Small tables with named rows and columns. After each table, cells are looked up by row and column.

Reb =
|  | Niz | Bem |
|---|---|---|
| Gud | 58482 | 36837 |
| Gabalak | 5989 | 62561 |
| Zos | -90961 | 86972 |
| Val | -7055 | 72813 |
| Fur | 38735 | 3234 |

Fur, Bem -> 3234
Zos, Bem -> 86972
Fur, Niz -> 38735
Gud, Bem -> 36837
Val, Niz -> -7055
Zos, Niz -> -90961
Gabalak, Niz -> 5989
Val, Bem -> 72813
Gabalak, Bem -> 62561
Gud, Niz -> 58482

Vegevo:
|  | Panofu | Sov | Susi | Laz | Bak | Givaka | Fefurer | Zon | Bemuvog | Mifa |
|---|---|---|---|---|---|---|---|---|---|---|
| Bap | 28 | 79 | 38 | 64 | 32 | 73 | 39 | 85 | 64 | 54 |
| Vosem | 68 | 64 | 49 | 47 | 23 | 21 | 53 | 70 | 55 | 71 |
| Dad | 36 | 83 | 39 | 61 | 28 | 73 | 39 | 73 | 70 | 74 |
| Dap | 36 | 82 | 41 | 62 | 31 | 72 | 37 | 75 | 71 | 74 |

Dad, Laz -> 61
Bap, Panofu -> 28
Bap, Laz -> 64
Dad, Givaka -> 73
Bap, Givaka -> 73
Dap, Zon -> 75
Dap, Panofu -> 36
Vosem, Mifa -> 71
Dap, Bak -> 31
Bap, Susi -> 38
Dad, Bemuvog -> 70
Vosem, Laz -> 47
Vosem, Givaka -> 21
Dap, Givaka -> 72
Dad, Bak -> 28
Bap, Fefurer -> 39
Dap, Mifa -> 74
Which row has the largest Bak? Bap

Fivega
         Fero  Did
Kar       129   36
Nutu      134   23
Pup       111   79
Purutof    73  205
Gisatu    112   67
Podevoz   128   43
Giruli     77    6
Mufetoz   106   30
Talor      64  189
Lusep     122   36
Folerum    73  201
Totubak    76  193
Tukigak   131   40

Fero of Nutu: 134
Fero of Lusep: 122
Fero of Giruli: 77
Fero of Kar: 129
Did of Totubak: 193
Did of Gisatu: 67
Fero of Mufetoz: 106
Did of Nutu: 23
Did of Kar: 36
Fero of Folerum: 73
Fero of Totubak: 76
Fero of Gisatu: 112
Fero of Tukigak: 131
Which row has the largest Fero? Nutu

Beriton =
cols = Lezubaz, Tonu, Kovik, Daparo, Popun, Sen, Zibek, Tulevu, Divi, Lin
Molo: [94, 196, 111, 164, 56, 85, 164, 193, 207, 110]
Kabunik: [146, 219, 99, 187, 67, 148, 93, 86, 222, 181]
Kiv: [88, 108, 84, 157, 115, 210, 93, 98, 86, 55]
Kigan: [90, 191, 125, 65, 73, 104, 113, 100, 182, 86]
Lus: [174, 148, 73, 53, 58, 58, 128, 148, 162, 166]
Rinuvat: [205, 140, 59, 126, 84, 181, 114, 79, 144, 79]
Filu: [125, 92, 143, 197, 142, 107, 112, 67, 86, 170]
Livata: [62, 157, 92, 55, 84, 73, 119, 117, 176, 139]
Laf: [160, 195, 115, 223, 93, 124, 112, 96, 210, 168]
Nupiped: [108, 79, 190, 157, 157, 61, 132, 188, 51, 67]

Nupiped, Sen => 61
Nupiped, Lin => 67
Filu, Tulevu => 67
Kiv, Lin => 55
Kiv, Sen => 210
Kiv, Daparo => 157
Rinuvat, Kovik => 59
Lus, Tonu => 148
Livata, Sen => 73
Livata, Zibek => 119
Molo, Popun => 56
Lus, Lezubaz => 174
Kigan, Kovik => 125
Molo, Sen => 85
Nupiped, Divi => 51
Filu, Tonu => 92
Rinuvat, Daparo => 126
Lus, Tulevu => 148
Livata, Tulevu => 117
Row with the largest Popun: Nupiped

Table Nivunuf
         Rapuzug   Zizog   Nemef  Kagelen     Tum    Zeku    Tenu
Duvo      -76458  -78061  -76395   -77471  -74363   -4960   49479
Supipe    -64061   41887    5382   -72135  -77260  -77054  -78680
Vamobis   -76042  -75332  -76893   -74455  -74285  -41401   66308
Kato      -75820  -75902  -76356   -75435   -2953   47745  -64574
Forisa     -3522   51168  -64207   -75977  -77442  -77731  -78233
Mib       -64422   44758    -548   -77678  -76545  -77374  -78039
Pirotal   -76957  -77137  -75765   -52328   63491  -27402  -78675
Vir       -10188   56666  -61652   -77603  -80073  -79671  -77423

Pirotal, Zeku: -27402
Forisa, Tum: -77442
Mib, Rapuzug: -64422
Kato, Zeku: 47745
Mib, Nemef: -548
Pirotal, Zizog: -77137
Forisa, Zizog: 51168
Vamobis, Nemef: -76893
Which row has the largest Tum? Pirotal

Feded:
         Renibuz  Nifasub  Bomugi  Ripam  Gukezo
Nefoli        66       44      35     45      84
Kes           67       72      51     43      64
Zur           53       42       8     50      60
Bebug         56       37      20     48      85
Nalikeb       28       51      25     45      52
Pek           54       57      43     45      72
Kekupib       60       62      35     51      54

Nalikeb, Renibuz: 28
Nefoli, Renibuz: 66
Pek, Bomugi: 43
Zur, Bomugi: 8
Bebug, Gukezo: 85
Kes, Renibuz: 67
Nalikeb, Gukezo: 52
Nefoli, Bomugi: 35

Bal
         Sol  Pakuv    Buv  Reresem    Pil  Rafipez  Rumaf
Zefip  0.836  0.339  0.488    0.531  0.393    0.761  0.132
Zon    0.689  0.833  0.763    0.144  0.417    0.251  0.141
Fesab  0.727  0.865  0.533    0.139  0.210    0.227  0.518

Pakuv of Zefip = 0.339
Pil of Zefip = 0.393
Sol of Zon = 0.689
Pil of Fesab = 0.210
Rumaf of Fesab = 0.518
Pakuv of Fesab = 0.865
Pakuv of Zon = 0.833
Buv of Zefip = 0.488
Buv of Fesab = 0.533
Rumaf of Zefip = 0.132

